Here is a tiny trained network, its code and every weight. The questions are about switching its units off for an input and a target symbol, where a switched-off unit gives its printed mean instead of its output.

import numpy as np


def w(rows, s, z=0):
    codes = np.array(rows[::2]) - 128.0
    scale = np.full(codes.shape[1], s)
    scale[-1] = z or s
    return codes * scale


def norm(h):
    return h / np.sqrt((h * h).mean(-1, keepdims=True) + 1e-5)


def f(y):
    return np.maximum(y, 0)


def softmax(a):
    e = np.exp(a - a.max(-1, keepdims=True))
    return e / e.sum(-1, keepdims=True)


def log_softmax(a):
    a = a - a.max(-1, keepdims=True)
    return a - np.log(np.exp(a).sum(-1, keepdims=True))


def net(x, mask):
    ids = ['αβγδζθλξπστψ'.index(c) for c in x.split()]
    T = len(ids)
    res = E[ids] + P[:T]
    r = norm(res)
    for j in range(2):
        rows = slice(2 * j, 2 * j + 2)
        q, k, v = (r @ M[0][rows].T for M in (Q, K, V))
        z = softmax(np.where(np.tri(T) > 0, q @ k.T / 2**0.5, -1e9)) @ v
        o = O[0][rows]
        res = res + np.where(mask[j], z, o[:, -1]) @ o[:, :-1]
    y = f(norm(res) @ A[0][:, :-1].T + A[0][:, -1])
    res = res + np.where(mask[2:14], y, B[0][:, -1]) @ B[0][:, :-1]
    return log_softmax(norm(res)[-1] @ U[:, :-1].T + U[:, -1])


Q, K, V, O, A, B = {}, {}, {}, {}, {}, {}
E = w([
[99,192,81,87,123],'α',
[99,185,80,82,156],'β',
[96,181,79,80,156],'γ',
[99,188,78,83,137],'δ',
[73,160,101,75,87],'ζ',
[56,152,139,89,136],'θ',
[22,125,148,83,145],'λ',
[242,113,165,144,4],'ξ',
[76,80,59,75,123],'π',
[127,107,24,116,102],'σ',
[187,189,68,128,152],'τ',
[122,67,75,115,192],'ψ',
],0.012)
P = w([
[11,167,81,214,135],'0',
[42,156,89,185,135],'1',
[63,151,80,168,136],'2',
[81,151,87,143,126],'3',
[96,146,86,127,125],'4',
[107,138,87,113,124],'5',
[121,138,85,95,121],'6',
[130,128,88,79,117],'7',
[140,126,91,64,120],'8',
[155,124,98,54,118],'9',
[176,127,101,49,108],'10',
[182,129,104,37,100],'11',
[197,129,107,2,102],'12',
],0.0097)
Q[0] = w([
[87,107,73,133,53],'H1',
[123,176,69,63,96],'H1',
[113,126,39,84,116],'H2',
[131,78,89,250,123],'H2',
],0.02)
K[0] = w([
[203,121,178,111,159],'H1',
[220,50,217,111,84],'H1',
[215,54,81,102,123],'H2',
[65,128,158,254,147],'H2',
],0.018)
V[0] = w([
[114,76,158,55,254],'H1',
[182,239,106,150,226],'H1',
[134,48,140,186,229],'H2',
[213,51,46,231,75],'H2',
],0.021)
O[0] = w([
[71,96,65,168,178,81],'H1',
[178,165,114,112,216,34],'H1',
[99,54,86,128,172,2],'H2',
[197,100,6,182,59,151],'H2',
],0.016,0.0071)
A[0] = w([
[153,160,46,36,170,163],'N1',
[223,69,200,32,125,84],'N2',
[125,119,62,178,207,84],'N3',
[193,26,233,107,141,102],'N4',
[186,114,73,208,41,89],'N5',
[146,47,60,203,248,89],'N6',
[197,118,171,126,213,87],'N7',
[94,68,200,65,90,132],'N8',
[34,128,119,81,96,2],'N9',
[192,120,88,160,143,139],'N10',
[119,82,238,175,164,90],'N11',
[133,25,93,76,120,153],'N12',
],0.015,0.0045)
B[0] = w([
[171,124,83,103,169,203],'N1',
[172,193,129,165,28,200],'N2',
[138,130,126,214,97,207],'N3',
[141,200,78,155,94,157],'N4',
[131,61,217,110,144,254],'N5',
[136,112,116,254,108,242],'N6',
[139,41,116,114,137,154],'N7',
[102,116,56,148,102,237],'N8',
[147,117,89,40,109,213],'N9',
[94,143,70,108,148,190],'N10',
[129,100,142,196,162,158],'N11',
[167,179,148,162,120,206],'N12',
],0.033,0.0079)
U = w([
[143,184,153,110,169,149],'α',
[145,109,80,226,133,192],'β',
[99,115,48,72,74,155],'γ',
[147,153,132,121,128,57],'δ',
[161,24,187,110,117,138],'ζ',
[245,149,54,92,176,52],'θ',
[64,139,141,123,143,163],'λ',
[147,126,138,120,143,90],'ξ',
[141,126,121,127,124,3],'π',
[140,142,139,117,169,134],'σ',
[79,157,160,131,148,158],'τ',
[115,182,148,134,104,84],'ψ',
],0.012,0.0042)

Each question gives the input, a string of symbols that net reads in full, and the target symbol t.
The units are the heads (2 rows each of Q, K, V and O) and the neurons (one row each of A and B). Each row of codes is followed by its name. A weight is (code - 128) times the scale printed after its matrix; where a second scale follows, it is the last column's (O, A, B and U).
mask holds one flag per unit, heads first, then neurons. A switched-off unit (its flag False) gives its mean, the last column of its rows in O or B, instead of its output. The means were averaged over made-up inputs and are rounded, as every weight is.
A unit's drop is (log p(t) with every unit on - log p(t) with that unit switched off) / (log p(t) with every unit on - log p(t) with every unit switched off).
The circuit of an input: a set's keep is (log p(t) with only the set's units on - log p(t) with every unit switched off) / (log p(t) with every unit on - log p(t) with every unit switched off). Starting from the 12 units with the biggest drops (on a tie, the unit counted first), units are removed one at a time, each time the one whose removal leaves the highest keep (on an exact tie, the one counted first), for as long as the keep stays at least 0.8.
circuit, biggest first: the units of the circuit, biggest drop first
unit that matters most: the unit with the biggest drop
k most important neurons: the k neurons with the biggest drops, biggest first
heads that matter: for each layer, one digit per head in row order, 1 if its drop is at least 0.15 and else 0, layers parted by /
drop of u: that unit's drop, to one decimal
input λ σ λ, target ζ: heads that matter -> 01
input δ ψ ψ π σ π ζ, target ζ: circuit, biggest first -> (H2; N5)
input ψ β ψ λ γ ψ γ π σ π, target ζ: circuit, biggest first -> (N5; H2)
input τ σ λ, target θ: circuit, biggest first -> (H1; N1)
input σ β ζ ζ τ θ, target θ: circuit, biggest first -> (H1)
input π γ β, target γ: heads that matter -> 01
input ψ π σ λ π π ζ γ, target γ: 4 most important neurons -> (N8; N9; N5; N6)
input ζ α δ σ δ, target ζ: circuit, biggest first -> (N5; H2)
input π π ψ λ λ γ λ, target λ: circuit, biggest first -> (H2; H1)
input δ σ σ δ ψ σ π λ δ γ, target λ: circuit, biggest first -> (H2; H1; N2)
input ψ ζ θ γ α π τ π α α, target γ: 4 most important neurons -> (N5; N12; N6; N8)
input σ π ξ ψ θ, target ζ: circuit, biggest first -> (H2; N5)
input λ σ β, target ζ: circuit, biggest first -> (N5; H2)
input ψ τ δ λ, target θ: 3 most important neurons -> (N5; N1; N6)
input σ π π π β β ζ δ λ π θ, target γ: unit that matters most -> H1
input ψ δ π θ π π θ λ, target γ: heads that matter -> 00
input λ π δ τ π ζ δ α α λ, target λ: heads that matter -> 11
input λ θ β, target λ: heads that matter -> 01
input ψ γ π δ σ λ, target ζ: drop of N5 -> 1.2
input ψ σ γ θ, target ζ: drop of H2 -> 1.3
input δ π π ζ γ τ α, target θ: drop of N6 -> 0.0
input γ δ α, target α: unit that matters most -> H2
